Below is a small trained network, with its code and all its weights. Each question gives an input and a target symbol and asks what happens when units are switched off, that is, made to give their printed mean instead of their output.

import numpy as np


def w(rows, s, z=0):
    codes = np.array(rows[::2]) - 128.0
    scale = np.full(codes.shape[1], s)
    scale[-1] = z or s
    return codes * scale


def f(y):
    return y / 2 * (1 + np.tanh(0.7978845608 * (y + 0.044715 * y**3)))


def softmax(a):
    e = np.exp(a - a.max(-1, keepdims=True))
    return e / e.sum(-1, keepdims=True)


def log_softmax(a):
    a = a - a.max(-1, keepdims=True)
    return a - np.log(np.exp(a).sum(-1, keepdims=True))


def net(x, mask):
    ids = ['ΓΠΣΨαβδεζηθλμξφω'.index(c) for c in x.split()]
    T = len(ids)
    res = E[ids] + P[:T]
    u = 0
    for l in range(2):
        r = res
        for j in range(2):
            rows = slice(4 * j, 4 * j + 4)
            q, k, v = (r @ M[l][rows].T for M in (Q, K, V))
            z = softmax(np.where(np.tri(T) > 0, q @ k.T / 4**0.5, -1e9)) @ v
            o = O[l][rows]
            res = res + np.where(mask[u + j], z, o[:, -1]) @ o[:, :-1]
        u += 2
        y = f(res @ A[l][:, :-1].T + A[l][:, -1])
        res = res + np.where(mask[u : u + 4], y, B[l][:, -1]) @ B[l][:, :-1]
        u += 4
    return log_softmax(res[-1] @ U[:, :-1].T + U[:, -1])


Q, K, V, O, A, B = {}, {}, {}, {}, {}, {}
E = w([
[253,118,186,76,148],'Γ',
[173,113,70,127,174],'Π',
[97,68,125,120,183],'Σ',
[122,94,126,151,143],'Ψ',
[171,74,121,202,114],'α',
[108,88,136,155,144],'β',
[180,63,98,164,164],'δ',
[136,125,119,123,129],'ε',
[81,132,141,89,166],'ζ',
[152,194,147,117,63],'η',
[128,92,127,163,124],'θ',
[121,194,165,46,143],'λ',
[127,93,123,146,138],'μ',
[123,169,158,123,91],'ξ',
[106,118,164,119,108],'φ',
[190,122,131,178,104],'ω',
],0.0074)
P = w([
[182,152,254,226,109],'0',
[185,55,57,16,71],'1',
[76,136,104,167,208],'2',
[180,36,101,38,83],'3',
[119,163,83,132,228],'4',
[168,33,138,40,81],'5',
[138,176,72,110,226],'6',
[170,27,163,48,79],'7',
[148,173,62,99,222],'8',
[169,28,180,54,71],'9',
[158,183,67,83,220],'10',
],0.0074)
Q[0] = w([
[108,242,42,124,142],'0.h0',
[22,194,2,170,117],'0.h0',
[5,54,70,177,52],'0.h0',
[38,108,40,158,62],'0.h0',
[50,206,137,242,183],'0.h1',
[55,226,59,244,197],'0.h1',
[162,122,98,213,191],'0.h1',
[151,49,206,32,36],'0.h1',
],0.0073)
K[0] = w([
[45,199,77,113,212],'0.h0',
[2,130,27,158,227],'0.h0',
[52,54,42,218,88],'0.h0',
[16,96,57,192,143],'0.h0',
[110,35,9,56,201],'0.h1',
[117,66,3,29,224],'0.h1',
[160,119,38,143,230],'0.h1',
[163,128,254,199,33],'0.h1',
],0.007)
V[0] = w([
[45,178,111,41,153],'0.h0',
[37,175,115,119,167],'0.h0',
[139,218,165,71,160],'0.h0',
[144,238,126,164,158],'0.h0',
[155,19,123,192,186],'0.h1',
[179,199,85,71,206],'0.h1',
[137,46,94,81,255],'0.h1',
[56,18,136,96,208],'0.h1',
],0.0077)
O[0] = w([
[10,140,52,78,117,56],'0.h0',
[43,147,116,97,58,3],'0.h0',
[18,144,90,149,203,171],'0.h0',
[21,66,207,193,157,87],'0.h0',
[219,203,170,200,53,169],'0.h1',
[109,156,70,165,226,140],'0.h1',
[166,254,46,159,149,121],'0.h1',
[170,249,38,88,62,78],'0.h1',
],0.0073,0.0047)
A[0] = w([
[97,219,12,187,147,219],'0.n0',
[199,76,36,131,179,228],'0.n1',
[135,141,149,161,235,155],'0.n2',
[1,165,70,7,128,2],'0.n3',
],0.0065,0.0045)
B[0] = w([
[32,76,195,158,135,212],'0.n0',
[66,181,142,60,132,255],'0.n1',
[94,157,117,115,224,201],'0.n2',
[254,198,93,115,167,134],'0.n3',
],0.008)
Q[1] = w([
[111,122,171,130,99],'1.h0',
[143,105,68,90,63],'1.h0',
[124,194,86,119,145],'1.h0',
[119,77,150,176,122],'1.h0',
[97,157,3,135,140],'1.h1',
[120,139,177,233,181],'1.h1',
[169,154,225,217,194],'1.h1',
[40,177,48,189,205],'1.h1',
],0.0058)
K[1] = w([
[106,113,170,105,116],'1.h0',
[117,150,90,86,149],'1.h0',
[97,168,119,167,102],'1.h0',
[153,97,170,60,98],'1.h0',
[116,208,70,98,97],'1.h1',
[57,214,113,197,156],'1.h1',
[71,233,190,253,219],'1.h1',
[79,205,68,115,140],'1.h1',
],0.0074)
V[1] = w([
[111,214,147,147,189],'1.h0',
[117,112,158,237,155],'1.h0',
[147,93,175,181,176],'1.h0',
[191,93,123,36,99],'1.h0',
[30,74,80,5,81],'1.h1',
[65,62,130,135,253],'1.h1',
[113,91,106,7,210],'1.h1',
[95,98,178,255,119],'1.h1',
],0.0068)
O[1] = w([
[144,174,78,212,56,164],'1.h0',
[134,143,131,237,226,167],'1.h0',
[126,140,196,204,146,215],'1.h0',
[88,70,184,61,80,135],'1.h0',
[226,46,204,88,143,21],'1.h1',
[123,140,213,218,224,254],'1.h1',
[239,148,189,210,154,178],'1.h1',
[2,84,123,148,177,175],'1.h1',
],0.0066,0.0095)
A[1] = w([
[73,204,1,17,34,108],'1.n0',
[78,172,131,183,180,3],'1.n1',
[194,192,144,203,183,18],'1.n2',
[54,44,158,138,123,68],'1.n3',
],0.0068,0.0045)
B[1] = w([
[178,25,30,223,216,153],'1.n0',
[176,120,114,88,16,247],'1.n1',
[99,124,51,30,90,255],'1.n2',
[117,101,105,2,98,157],'1.n3',
],0.0069,0.014)
U = w([
[37,173,192,254,195,253],'Γ',
[141,206,91,78,174,223],'Π',
[195,105,87,170,85,140],'Σ',
[136,107,109,131,99,113],'Ψ',
[97,101,80,109,152,13],'α',
[143,105,107,130,103,118],'β',
[143,87,88,215,199,25],'δ',
[131,122,137,112,91,103],'ε',
[192,139,151,113,2,211],'ζ',
[116,99,148,116,168,21],'η',
[124,107,104,107,105,83],'θ',
[196,91,180,214,187,96],'λ',
[136,114,112,121,107,89],'μ',
[124,113,138,90,127,61],'ξ',
[128,122,140,84,52,119],'φ',
[75,146,124,57,84,14],'ω',
],0.0075,0.0053)

Each question gives the input, a string of symbols that net reads in full, and the target symbol t.
The units are the heads (4 rows each of Q, K, V and O) and the neurons (one row each of A and B). Each row of codes is followed by its name. A weight is (code - 128) times the scale printed after its matrix; where a second scale follows, it is the last column's (O, A, B and U).
mask holds one flag per unit, layer by layer, with each layer's heads first. A switched-off unit (its flag False) gives its mean, the last column of its rows in O or B, instead of its output. The means were averaged over made-up inputs and are rounded, as every weight is.
A unit's drop is (log p(t) with every unit on - log p(t) with that unit switched off) / (log p(t) with every unit on - log p(t) with every unit switched off).
The circuit of an input: a set's keep is (log p(t) with only the set's units on - log p(t) with every unit switched off) / (log p(t) with every unit on - log p(t) with every unit switched off). Starting from all 12 units, units are removed one at a time, each time the one whose removal leaves the highest keep (on an exact tie, the one counted first), for as long as the keep stays at least 0.8.
units of the circuit, in order: the units of the circuit, biggest drop first
most important unit: the unit with the biggest drop
k most important neurons of layer l: the k neurons of layer l with the biggest drops, biggest first
heads that matter: for each layer, one digit per head in row order, 1 if its drop is at least 0.15 and else 0, layers parted by /
input ζ Γ λ ε δ Γ, target ζ: most important unit : 1.h1
input Γ Γ η Σ ζ Γ Γ ζ Γ Γ, target Γ: 2 most important neurons of layer 1 : 1.n2, 1.n1
input Γ Γ Γ λ Γ Γ Γ, target Π: heads that matter : 01 / 01
input Γ θ ω μ, target Γ: units of the circuit, in order : 1.n2, 0.h1, 0.h0, 1.h1
input λ Γ Γ Σ Σ ζ, target λ: heads that matter : 01 / 01
input λ δ α Γ, target λ: heads that matter : 01 / 01
input ζ Γ Γ λ φ λ Γ ω Σ ζ, target ζ: units of the circuit, in order : 1.h1, 0.n0, 0.h1
input ω η ζ θ Γ δ, target ω: units of the circuit, in order : 1.h1, 0.h1, 1.n3, 0.h0
input Γ ζ ζ ζ λ λ, target Γ: units of the circuit, in order : 0.h1, 0.h0, 1.h1
input Γ φ Γ Γ η Γ ζ ξ Π ω, target Γ: heads that matter : 11 / 01
input ζ ζ θ Π, target ζ: heads that matter : 11 / 01
input λ Ψ Σ Γ ξ α φ η, target λ: units of the circuit, in order : 0.h1, 1.h1
input Γ ω Σ ε ζ ζ λ Σ, target Γ: units of the circuit, in order : 0.h1, 0.h0, 1.h1
input δ Γ Γ Σ, target δ: most important unit : 1.n0
input Γ ε Γ δ Γ η ζ Γ λ φ, target Γ: units of the circuit, in order : 1.n2, 0.h0, 0.h1, 1.h1
input α Γ δ θ λ Γ Γ Γ Ψ α, target α: 3 most important neurons of layer 1 : 1.n0, 1.n3, 1.n1
input Σ Γ λ λ, target Σ: 2 most important neurons of layer 0 : 0.n0, 0.n2
input ζ Ψ λ λ Γ λ, target ζ: units of the circuit, in order : 1.h1, 0.n0
input λ Γ ζ ζ λ φ, target λ: units of the circuit, in order : 1.h1, 0.h1
input η Γ Σ ζ λ λ, target η: heads that matter : 01 / 11
input Γ α δ ω δ δ α ζ, target Γ: units of the circuit, in order : 1.n2, 0.h1, 1.h1, 0.h0
input δ δ Γ ω Γ β α ε Γ Γ, target δ: 3 most important neurons of layer 1 : 1.n0, 1.n1, 1.n2
input Σ Γ Σ λ ω Π θ Ψ β Γ, target Σ: heads that matter : 11 / 11
input ω η Γ θ Γ β ζ ε, target ω: 2 most important neurons of layer 1 : 1.n3, 1.n0
input ω Ψ η Γ Γ Γ α Γ, target ω: units of the circuit, in order : 1.h1, 0.h1, 0.h0, 1.n3
input α Π θ Γ ξ λ, target α: most important unit : 1.h1
